Below is a small trained network, with its code and all its weights. Each question gives an input and a target symbol and asks what happens when units are switched off, that is, made to give their printed mean instead of their output.

import numpy as np


def w(rows, s, z=0):
    codes = np.array(rows[::2]) - 128.0
    scale = np.full(codes.shape[1], s)
    scale[-1] = z or s
    return codes * scale


def f(y):
    return np.maximum(y, 0)


def softmax(a):
    e = np.exp(a - a.max(-1, keepdims=True))
    return e / e.sum(-1, keepdims=True)


def log_softmax(a):
    a = a - a.max(-1, keepdims=True)
    return a - np.log(np.exp(a).sum(-1, keepdims=True))


def net(x, mask):
    ids = ['βγδεηθλτφω'.index(c) for c in x.split()]
    T = len(ids)
    res = E[ids] + P[:T]
    u = 0
    for l in range(2):
        q, k, v = (res @ M[l].T for M in (Q, K, V))
        z = softmax(np.where(np.tri(T) > 0, q @ k.T / 3**0.5, -1e9)) @ v
        res = res + np.where(mask[u], z, O[l][:, -1]) @ O[l][:, :-1]
        u += 1
        y = f(res @ A[l][:, :-1].T + A[l][:, -1])
        res = res + np.where(mask[u : u + 12], y, B[l][:, -1]) @ B[l][:, :-1]
        u += 12
    return log_softmax(res[-1] @ U[:, :-1].T + U[:, -1])


Q, K, V, O, A, B = {}, {}, {}, {}, {}, {}
E = w([
[141,119,126,109,175,103],'β',
[137,105,116,57,177,99],'γ',
[71,99,120,127,112,153],'δ',
[101,255,154,99,24,76],'ε',
[115,130,129,177,137,144],'η',
[162,127,160,142,169,111],'θ',
[71,101,74,146,110,151],'λ',
[127,119,94,135,160,127],'τ',
[127,126,168,175,143,141],'φ',
[119,97,160,97,156,118],'ω',
],0.014)
P = w([
[93,156,141,128,146,137],'0',
[93,125,141,144,146,94],'1',
[162,94,129,152,75,90],'2',
[214,118,120,123,36,158],'3',
[169,174,130,104,94,211],'4',
[71,195,147,110,192,179],'5',
[36,139,158,151,190,57],'6',
[150,73,144,176,67,21],'7',
[234,72,115,129,2,138],'8',
],0.012)
Q[0] = w([
[141,128,93,128,103,118],'0.h1',
[176,144,149,172,32,2],'0.h1',
[244,157,162,131,27,148],'0.h1',
],0.045)
K[0] = w([
[148,126,142,125,108,91],'0.h1',
[27,200,140,133,129,2],'0.h1',
[149,172,112,134,36,42],'0.h1',
],0.047)
V[0] = w([
[116,130,165,122,114,134],'0.h1',
[156,234,1,138,134,53],'0.h1',
[100,97,246,68,71,134],'0.h1',
],0.0094)
O[0] = w([
[134,131,132,132,115,123,148],'0.h1',
[136,1,203,125,116,213,248],'0.h1',
[142,209,128,96,63,89,74],'0.h1',
],0.0083,0.0011)
A[0] = w([
[124,127,107,106,121,140,70],'0.n1',
[88,95,212,67,97,146,19],'0.n2',
[125,140,110,130,134,147,33],'0.n3',
[116,96,163,119,100,89,117],'0.n4',
[86,127,62,97,156,144,55],'0.n5',
[156,93,102,1,163,90,11],'0.n6',
[151,136,120,146,126,140,24],'0.n7',
[91,101,157,172,111,57,52],'0.n8',
[143,151,123,87,135,223,173],'0.n9',
[67,133,94,200,70,161,134],'0.n10',
[105,135,110,110,116,136,75],'0.n11',
[113,127,141,109,125,109,1],'0.n12',
],0.0087,0.007)
B[0] = w([
[137,138,134,160,114,133,128],'0.n1',
[101,135,178,152,45,65,148],'0.n2',
[90,80,155,157,89,93,128],'0.n3',
[164,144,90,148,125,110,182],'0.n4',
[110,117,129,169,122,127,138],'0.n5',
[50,93,54,136,67,155,142],'0.n6',
[50,109,115,147,135,52,128],'0.n7',
[127,111,111,173,118,129,168],'0.n8',
[83,97,194,81,132,152,252],'0.n9',
[128,176,17,121,158,194,216],'0.n10',
[123,120,121,144,145,123,128],'0.n11',
[10,126,139,163,156,99,128],'0.n12',
],0.011,0.0034)
Q[1] = w([
[3,138,170,120,232,129],'1.h1',
[158,77,138,90,77,187],'1.h1',
[97,196,220,74,68,173],'1.h1',
],0.038)
K[1] = w([
[116,201,178,67,152,210],'1.h1',
[202,96,85,141,110,122],'1.h1',
[181,115,151,102,4,141],'1.h1',
],0.045)
V[1] = w([
[196,210,188,247,194,186],'1.h1',
[171,164,255,169,159,99],'1.h1',
[75,177,126,208,60,230],'1.h1',
],0.016)
O[1] = w([
[214,125,146,30,72,210,123],'1.h1',
[159,171,254,143,101,213,57],'1.h1',
[196,58,77,156,29,61,253],'1.h1',
],0.0091,0.005)
A[1] = w([
[102,207,119,103,147,95,77],'1.n1',
[151,248,112,63,113,120,73],'1.n2',
[143,189,131,89,181,162,139],'1.n3',
[100,133,145,170,87,170,77],'1.n4',
[164,22,127,130,209,186,87],'1.n5',
[188,142,103,84,118,141,169],'1.n6',
[102,217,125,110,81,83,9],'1.n7',
[148,96,192,139,142,73,97],'1.n8',
[151,76,118,134,183,152,197],'1.n9',
[92,69,179,80,109,103,92],'1.n10',
[182,155,134,97,131,170,50],'1.n11',
[129,252,111,80,91,60,140],'1.n12',
],0.017,0.013)
B[1] = w([
[136,153,171,163,183,93,163],'1.n1',
[221,106,89,234,159,139,175],'1.n2',
[91,185,141,6,99,137,197],'1.n3',
[139,101,110,126,97,83,161],'1.n4',
[151,153,108,204,117,153,214],'1.n5',
[105,123,210,116,133,75,242],'1.n6',
[184,71,135,47,112,179,149],'1.n7',
[163,159,107,88,140,158,163],'1.n8',
[90,89,140,91,131,182,249],'1.n9',
[113,172,112,163,162,144,161],'1.n10',
[167,69,15,182,177,92,179],'1.n11',
[111,175,108,193,103,128,186],'1.n12',
],0.023,0.012)
U = w([
[131,186,102,68,95,167,123],'β',
[124,153,114,139,163,139,100],'γ',
[106,175,77,160,45,117,87],'δ',
[196,151,114,125,33,176,95],'ε',
[162,100,174,114,69,130,218],'η',
[222,131,83,78,151,168,124],'θ',
[123,63,59,97,96,148,25],'λ',
[161,102,119,166,97,253,242],'τ',
[203,122,137,183,107,150,2],'φ',
[183,219,140,151,103,170,35],'ω',
],0.004,0.0053)

Each question gives the input, a string of symbols that net reads in full, and the target symbol t.
The units are the heads (3 rows each of Q, K, V and O) and the neurons (one row each of A and B). Each row of codes is followed by its name. A weight is (code - 128) times the scale printed after its matrix; where a second scale follows, it is the last column's (O, A, B and U).
mask holds one flag per unit, layer by layer, with each layer's heads first. A switched-off unit (its flag False) gives its mean, the last column of its rows in O or B, instead of its output. The means were averaged over made-up inputs and are rounded, as every weight is.
A unit's drop is (log p(t) with every unit on - log p(t) with that unit switched off) / (log p(t) with every unit on - log p(t) with every unit switched off).
The circuit of an input: a set's keep is (log p(t) with only the set's units on - log p(t) with every unit switched off) / (log p(t) with every unit on - log p(t) with every unit switched off). Starting from the 12 units with the biggest drops (on a tie, the unit counted first), units are removed one at a time, each time the one whose removal leaves the highest keep (on an exact tie, the one counted first), for as long as the keep stays at least 0.8.
units of the circuit, in order: the units of the circuit, biggest drop first
unit that matters most: the unit with the biggest drop
top k neurons: the k neurons with the biggest drops, biggest first
top k neurons in layer l: the k neurons of layer l with the biggest drops, biggest first
input τ δ η, target δ: unit that matters most -> 0.h1
input τ ε θ η θ τ ε λ τ, target λ: top 2 neurons -> 0.n10; 1.n5
input θ τ γ τ θ θ γ, target θ: units of the circuit, in order -> 1.h1; 1.n11
input ε θ γ, target γ: units of the circuit, in order -> 0.h1; 1.h1; 1.n1
input τ η θ δ φ λ γ, target λ: units of the circuit, in order -> 1.h1; 0.n10
input γ τ τ φ δ θ η, target θ: units of the circuit, in order -> 1.h1; 1.n11; 1.n3; 0.n10
input τ η φ λ δ δ λ, target δ: top 2 neurons in layer 1 -> 1.n12; 1.n9
input γ τ τ τ λ δ γ η, target γ: units of the circuit, in order -> 1.h1; 1.n1
input η η η η η ω, target η: units of the circuit, in order -> 1.h1; 1.n6
input η τ τ τ η η, target η: units of the circuit, in order -> 1.h1; 1.n6
input τ τ η τ β δ β, target δ: units of the circuit, in order -> 0.h1; 1.n12
input η τ τ, target τ: units of the circuit, in order -> 0.h1; 1.n5; 1.n9; 1.n6
input δ τ τ θ η γ φ, target γ: top 2 neurons -> 0.n6; 1.n1
input τ τ τ τ γ β γ, target β: top 2 neurons in layer 1 -> 1.n3; 1.n2
input λ θ δ δ, target δ: units of the circuit, in order -> 0.h1; 1.h1; 1.n12
input τ τ θ θ τ δ δ τ, target δ: units of the circuit, in order -> 0.h1; 1.n12; 1.h1
input θ η τ η, target τ: top neuron -> 1.n5
input θ τ γ τ η θ ω, target θ: top 4 neurons -> 1.n11; 1.n3; 1.n2; 0.n10
input δ φ τ, target φ: top 3 neurons in layer 1 -> 1.n2; 1.n11; 1.n6
input β θ θ, target θ: top 3 neurons -> 1.n11; 1.n3; 1.n2
input ω β ε, target ε: top 4 neurons -> 1.n7; 0.n2; 1.n12; 1.n8
input τ β γ θ β η φ, target η: top neuron -> 1.n6
input φ θ ω η φ η, target φ: top 3 neurons in layer 1 -> 1.n2; 1.n11; 1.n6
